Below is a small trained network, with its code and all its weights. Each question gives an input and a class and asks what happens when units are switched off, that is, made to give their printed mean instead of their output.

import numpy as np


def w(rows, s, z=0):
    codes = np.array(rows[::2]) - 128.0
    scale = np.full(codes.shape[1], s)
    scale[-1] = z or s
    return codes * scale


def norm(h):
    return h / np.sqrt((h * h).mean(-1, keepdims=True) + 1e-5)


def f(y):
    return np.maximum(y, 0)


def log_softmax(a):
    a = a - a.max(-1, keepdims=True)
    return a - np.log(np.exp(a).sum(-1, keepdims=True))


def net(x, mask):
    res = np.array(x, float).reshape(1, 3) / 4 @ E
    u = 0
    for l in range(3):
        y = f(norm(res) @ A[l][:, :-1].T + A[l][:, -1])
        res = res + np.where(mask[u : u + 8], y, B[l][:, -1]) @ B[l][:, :-1]
        u += 8
    return log_softmax(norm(res)[-1] @ U[:, :-1].T + U[:, -1])


A, B = {}, {}
E = w([
[123,132,1,86,104],'x0',
[87,231,105,180,173],'x1',
[198,162,149,108,158],'x2',
],0.0027)
A[0] = w([
[14,125,167,149,30,2],'L0N0',
[64,194,128,72,196,16],'L0N1',
[99,160,39,172,127,128],'L0N2',
[169,118,201,170,157,109],'L0N3',
[2,121,93,114,34,48],'L0N4',
[98,168,48,139,160,74],'L0N5',
[151,163,164,57,169,91],'L0N6',
[134,87,86,57,14,184],'L0N7',
],0.0041,0.0026)
B[0] = w([
[241,42,91,221,239,153],'L0N0',
[123,99,131,139,2,144],'L0N1',
[145,164,115,79,92,196],'L0N2',
[66,92,89,46,122,182],'L0N3',
[199,90,67,161,165,184],'L0N4',
[130,146,154,74,75,176],'L0N5',
[181,110,85,108,137,153],'L0N6',
[104,145,158,63,52,253],'L0N7',
],0.0054,0.0036)
A[1] = w([
[40,248,100,167,125,119],'L1N0',
[103,129,81,185,109,104],'L1N1',
[120,65,122,139,20,132],'L1N2',
[122,83,64,126,102,166],'L1N3',
[139,126,94,109,201,3],'L1N4',
[81,80,253,129,168,24],'L1N5',
[233,165,143,97,150,41],'L1N6',
[119,115,197,143,181,6],'L1N7',
],0.0068,0.003)
B[1] = w([
[157,2,209,72,102,209],'L1N0',
[140,40,197,167,223,146],'L1N1',
[145,69,164,119,180,252],'L1N2',
[133,165,121,156,191,224],'L1N3',
[94,132,173,161,164,133],'L1N4',
[79,229,56,169,68,193],'L1N5',
[174,80,97,222,199,170],'L1N6',
[62,205,57,140,34,153],'L1N7',
],0.0064,0.0043)
A[2] = w([
[135,103,152,3,119,98],'L2N0',
[128,113,48,29,138,138],'L2N1',
[163,84,69,243,210,172],'L2N2',
[144,127,64,178,198,86],'L2N3',
[222,167,118,114,150,156],'L2N4',
[89,108,156,99,182,3],'L2N5',
[105,163,78,191,21,46],'L2N6',
[108,172,36,64,102,83],'L2N7',
],0.0066,0.0032)
B[2] = w([
[152,136,200,108,133,254],'L2N0',
[61,221,80,227,113,224],'L2N1',
[207,100,47,192,254,214],'L2N2',
[190,83,193,63,223,165],'L2N3',
[83,93,87,166,198,184],'L2N4',
[195,138,169,79,125,132],'L2N5',
[29,212,95,158,176,162],'L2N6',
[20,213,174,175,54,168],'L2N7',
],0.0062,0.0059)
U = w([
[29,232,98,224,55,245],'0',
[199,55,60,249,254,178],'1',
[161,43,238,89,78,234],'2',
[177,148,161,161,153,163],'3',
[227,160,51,82,48,3],'4',
],0.0075,0.0045)

Each question gives the input, the list of numbers given to net, and the class t.
The units are the neurons (one row each of A and B). Each row of codes is followed by its name. A weight is (code - 128) times the scale printed after its matrix; where a second scale follows, it is the last column's (A, B and U).
mask holds one flag per neuron, layer by layer. A switched-off neuron (its flag False) gives its mean, the last column of its row in B, instead of its output. The means were averaged over made-up inputs and are rounded, as every weight is.
A unit's drop is (log p(t) with every unit on - log p(t) with that unit switched off) / (log p(t) with every unit on - log p(t) with every unit switched off).
The circuit of an input: a set's keep is (log p(t) with only the set's units on - log p(t) with every unit switched off) / (log p(t) with every unit on - log p(t) with every unit switched off). Starting from the 12 units with the biggest drops (on a tie, the unit counted first), units are removed one at a time, each time the one whose removal leaves the highest keep (on an exact tie, the one counted first), for as long as the keep stays at least 0.8.
units of the circuit, in order: the units of the circuit, biggest drop first
most important unit: the unit with the biggest drop
k most important neurons: the k neurons with the biggest drops, biggest first
top k neurons in layer l: the k neurons of layer l with the biggest drops, biggest first
drop of u: that unit's drop, to one decimal
input [7,-3,6], class 0: most important unit : L0N7
input [-4,8,7], class 2: units of the circuit, in order : [L1N0 L2N2]
input [4,8,7], class 2: 2 most important neurons : [L1N0 L0N4]
input [2,-2,-2], class 3: top 3 neurons in layer 1 : [L1N2 L1N5 L1N6]
input [2,-7,-6], class 2: top 3 neurons in layer 1 : [L1N6 L1N5 L1N2]
input [6,5,5], class 0: 2 most important neurons : [L1N2 L0N5]
input [7,8,1], class 2: top 4 neurons in layer 1 : [L1N0 L1N5 L1N1 L1N7]
input [-7,-6,-3], class 0: 2 most important neurons : [L1N5 L1N0]
input [4,-8,4], class 2: 2 most important neurons : [L0N7 L2N2]
input [-7,1,-7], class 0: top 3 neurons in layer 1 : [L1N5 L1N7 L1N2]
input [4,-3,-2], class 0: top 3 neurons in layer 1 : [L1N0 L1N6 L1N1]
input [1,-1,-1], class 3: 2 most important neurons : [L1N2 L0N7]
input [3,-7,0], class 2: 2 most important neurons : [L0N7 L1N2]
input [0,8,1], class 2: units of the circuit, in order : [L1N0]
input [-7,-6,-4], class 0: top 2 neurons in layer 1 : [L1N5 L1N0]
input [-1,8,4], class 2: drop of L1N0 : 1.1
input [7,4,4], class 0: drop of L0N2 : 0.0
input [2,8,0], class 2: drop of L1N0 : 0.9
